Here is a tiny trained network, its code and every weight. The questions are about switching its units off for an input and a class, where a switched-off unit gives its printed mean instead of its output.

import numpy as np


def w(rows, s, z=0):
    codes = np.array(rows[::2]) - 128.0
    scale = np.full(codes.shape[1], s)
    scale[-1] = z or s
    return codes * scale


def f(y):
    return np.maximum(y, 0)


def log_softmax(a):
    a = a - a.max(-1, keepdims=True)
    return a - np.log(np.exp(a).sum(-1, keepdims=True))


def net(x, mask):
    res = np.array(x, float).reshape(1, 4) / 4 @ E
    y = f(res @ A[0][:, :-1].T + A[0][:, -1])
    res = res + np.where(mask, y, B[0][:, -1]) @ B[0][:, :-1]
    return log_softmax(res[-1] @ U[:, :-1].T + U[:, -1])


A, B = {}, {}
E = w([
[162,61,50,150,71,198,126,183,127],'x0',
[51,146,110,27,102,191,134,104,117],'x1',
[79,142,95,139,108,102,215,137,212],'x2',
[57,139,174,248,72,134,76,121,119],'x3',
],0.013)
A[0] = w([
[186,129,101,84,170,110,196,194,136,128],'n1',
[159,125,153,85,134,133,161,159,194,169],'n2',
[108,93,132,100,105,87,126,141,211,93],'n3',
[137,11,57,158,23,187,149,221,139,117],'n4',
[195,94,123,163,161,45,169,144,129,93],'n5',
[128,187,80,131,107,119,164,100,201,99],'n6',
[96,120,90,47,131,129,123,94,122,117],'n7',
[203,137,116,199,155,69,136,173,139,146],'n8',
[113,199,181,136,182,113,122,78,104,147],'n9',
[207,98,78,141,97,247,155,178,116,104],'n10',
[61,92,96,149,120,78,242,141,177,123],'n11',
[41,120,106,89,74,142,166,132,125,124],'n12',
[131,109,103,85,127,111,4,99,61,108],'n13',
[91,84,154,23,90,193,108,104,78,143],'n14',
[83,185,212,98,210,114,125,77,128,95],'n15',
[115,96,86,173,34,138,140,156,86,97],'n16',
[87,106,149,188,41,101,123,100,161,114],'n17',
[78,159,173,152,95,154,89,110,136,126],'n18',
[129,197,169,121,133,63,121,116,149,122],'n19',
[218,91,165,141,180,106,130,161,152,159],'n20',
[84,113,134,180,84,139,98,157,110,168],'n21',
[152,98,94,102,175,122,139,136,129,122],'n22',
[138,111,83,77,214,80,149,141,156,86],'n23',
[112,101,126,162,163,54,148,172,131,142],'n24',
[183,69,139,169,117,141,145,117,155,119],'n25',
[54,180,114,86,156,227,131,88,119,104],'n26',
[74,155,161,169,88,109,120,150,136,152],'n27',
[168,93,117,65,170,103,180,82,136,129],'n28',
[51,179,108,157,120,87,199,203,197,85],'n29',
[93,132,168,164,66,123,126,158,102,102],'n30',
[187,118,111,102,184,102,155,163,118,106],'n31',
[189,138,121,75,120,112,136,106,115,141],'n32',
[92,149,75,149,121,88,185,153,203,101],'n33',
[85,135,149,169,107,150,90,96,125,87],'n34',
[170,115,156,93,170,156,29,131,41,98],'n35',
[68,171,125,90,87,228,175,103,135,117],'n36',
[159,112,150,146,173,105,74,158,18,132],'n37',
[199,112,137,111,133,59,119,135,164,118],'n38',
[160,95,103,103,149,147,172,156,122,104],'n39',
[100,167,131,86,110,162,118,146,128,250],'n40',
[106,190,171,127,163,34,185,90,123,113],'n41',
[178,122,132,24,143,144,184,123,127,85],'n42',
],0.011,0.015)
B[0] = w([
[92,74,170,129,150,128,150,168,92,202],'n1',
[106,109,233,130,135,168,102,147,140,186],'n2',
[105,100,53,129,130,134,81,109,128,151],'n3',
[206,217,76,55,189,133,204,130,64,251],'n4',
[144,130,112,174,100,66,106,114,128,184],'n5',
[106,99,91,140,131,171,79,99,154,166],'n6',
[133,132,144,173,86,69,121,122,129,168],'n7',
[167,115,126,190,68,58,155,83,179,209],'n8',
[152,131,107,77,155,148,209,142,114,191],'n9',
[169,164,96,102,176,141,175,132,68,209],'n10',
[115,100,94,115,128,218,76,73,193,204],'n11',
[165,113,118,174,95,104,150,87,117,177],'n12',
[103,113,83,163,155,191,86,55,203,180],'n13',
[178,122,125,200,82,65,139,103,158,193],'n14',
[178,187,69,82,199,115,162,108,63,190],'n15',
[127,136,104,76,162,133,151,128,74,182],'n16',
[88,43,173,134,125,115,117,183,75,185],'n17',
[134,76,149,156,138,126,120,191,69,177],'n18',
[182,161,102,72,149,115,184,103,87,175],'n19',
[123,139,139,141,87,103,168,131,170,203],'n20',
[115,107,206,138,115,124,145,188,105,199],'n21',
[102,115,153,142,136,139,112,158,83,166],'n22',
[74,110,132,128,148,116,125,145,103,177],'n23',
[175,132,149,143,89,95,133,103,160,175],'n24',
[171,155,127,159,122,73,146,95,158,170],'n25',
[147,120,101,169,79,37,125,87,126,173],'n26',
[99,77,186,125,138,163,153,187,89,186],'n27',
[99,91,165,113,134,139,140,164,77,190],'n28',
[76,124,98,133,143,167,85,45,132,187],'n29',
[79,80,146,112,129,90,124,179,63,166],'n30',
[84,91,166,179,136,121,102,158,64,176],'n31',
[89,104,188,105,140,153,118,158,95,171],'n32',
[96,101,66,179,162,195,71,47,181,186],'n33',
[63,92,107,139,151,82,107,189,67,162],'n34',
[84,98,84,177,166,220,30,50,167,193],'n35',
[124,169,91,214,100,70,154,76,121,182],'n36',
[136,106,94,165,113,198,126,79,160,197],'n37',
[127,90,158,146,82,82,140,84,109,172],'n38',
[82,114,140,107,129,114,149,148,62,166],'n39',
[167,154,255,170,98,150,201,146,181,210],'n40',
[177,196,81,73,173,134,162,123,76,194],'n41',
[85,77,134,139,137,99,103,152,79,185],'n42',
],0.0084,0.021)
U = w([
[54,64,189,128,144,110,124,191,63,101],'0',
[183,192,98,64,191,124,163,123,78,109],'1',
[153,119,132,185,59,14,134,100,153,88],'2',
[87,99,102,139,154,233,70,81,171,111],'3',
[164,140,254,129,97,168,174,156,180,249],'4',
[126,175,123,108,164,104,74,183,190,117],'5',
[121,100,147,50,84,106,77,187,166,120],'6',
],0.012,0.019)

Each question gives the input, the list of numbers given to net, and the class t.
The units are the neurons (one row each of A and B). Each row of codes is followed by its name. A weight is (code - 128) times the scale printed after its matrix; where a second scale follows, it is the last column's (A, B and U).
mask holds one flag per neuron, in row order. A switched-off neuron (its flag False) gives its mean, the last column of its row in B, instead of its output. The means were averaged over made-up inputs and are rounded, as every weight is.
A unit's drop is (log p(t) with every unit on - log p(t) with that unit switched off) / (log p(t) with every unit on - log p(t) with every unit switched off).
most important unit: the unit with the biggest drop
k most important neurons: the k neurons with the biggest drops, biggest first
drop when u is switched off: that unit's drop, to one decimal
input [-4,-5,6,-2], class 3: most important unit : n11
input [7,2,-7,1], class 1: 4 most important neurons : n4; n10; n11; n33
input [3,7,7,-2], class 2: 3 most important neurons : n36; n26; n12
input [-6,-1,8,-2], class 3: 3 most important neurons : n11; n4; n33
input [6,2,-8,-7], class 3: 3 most important neurons : n35; n13; n37
input [-3,4,2,0], class 2: 3 most important neurons : n4; n26; n36
input [-6,-2,7,7], class 0: 2 most important neurons : n17; n27
input [0,-6,-2,-5], class 2: 2 most important neurons : n8; n5
input [-3,7,-6,5], class 2: 2 most important neurons : n14; n26
input [-4,4,-6,-3], class 3: 3 most important neurons : n35; n4; n13
input [8,-8,7,-1], class 1: 4 most important neurons : n4; n10; n16; n14
input [7,1,-7,-1], class 1: 3 most important neurons : n4; n10; n11
input [-5,-2,5,1], class 1: 2 most important neurons : n41; n35
input [-8,1,-2,7], class 1: most important unit : n15
input [6,7,2,-7], class 0: 2 most important neurons : n42; n1
input [-6,8,1,-6], class 2: drop when n7 is switched off : 0.1
input [-1,-6,3,7], class 0: drop when n27 is switched off : 0.1
input [5,4,-8,2], class 3: drop when n35 is switched off : 0.2
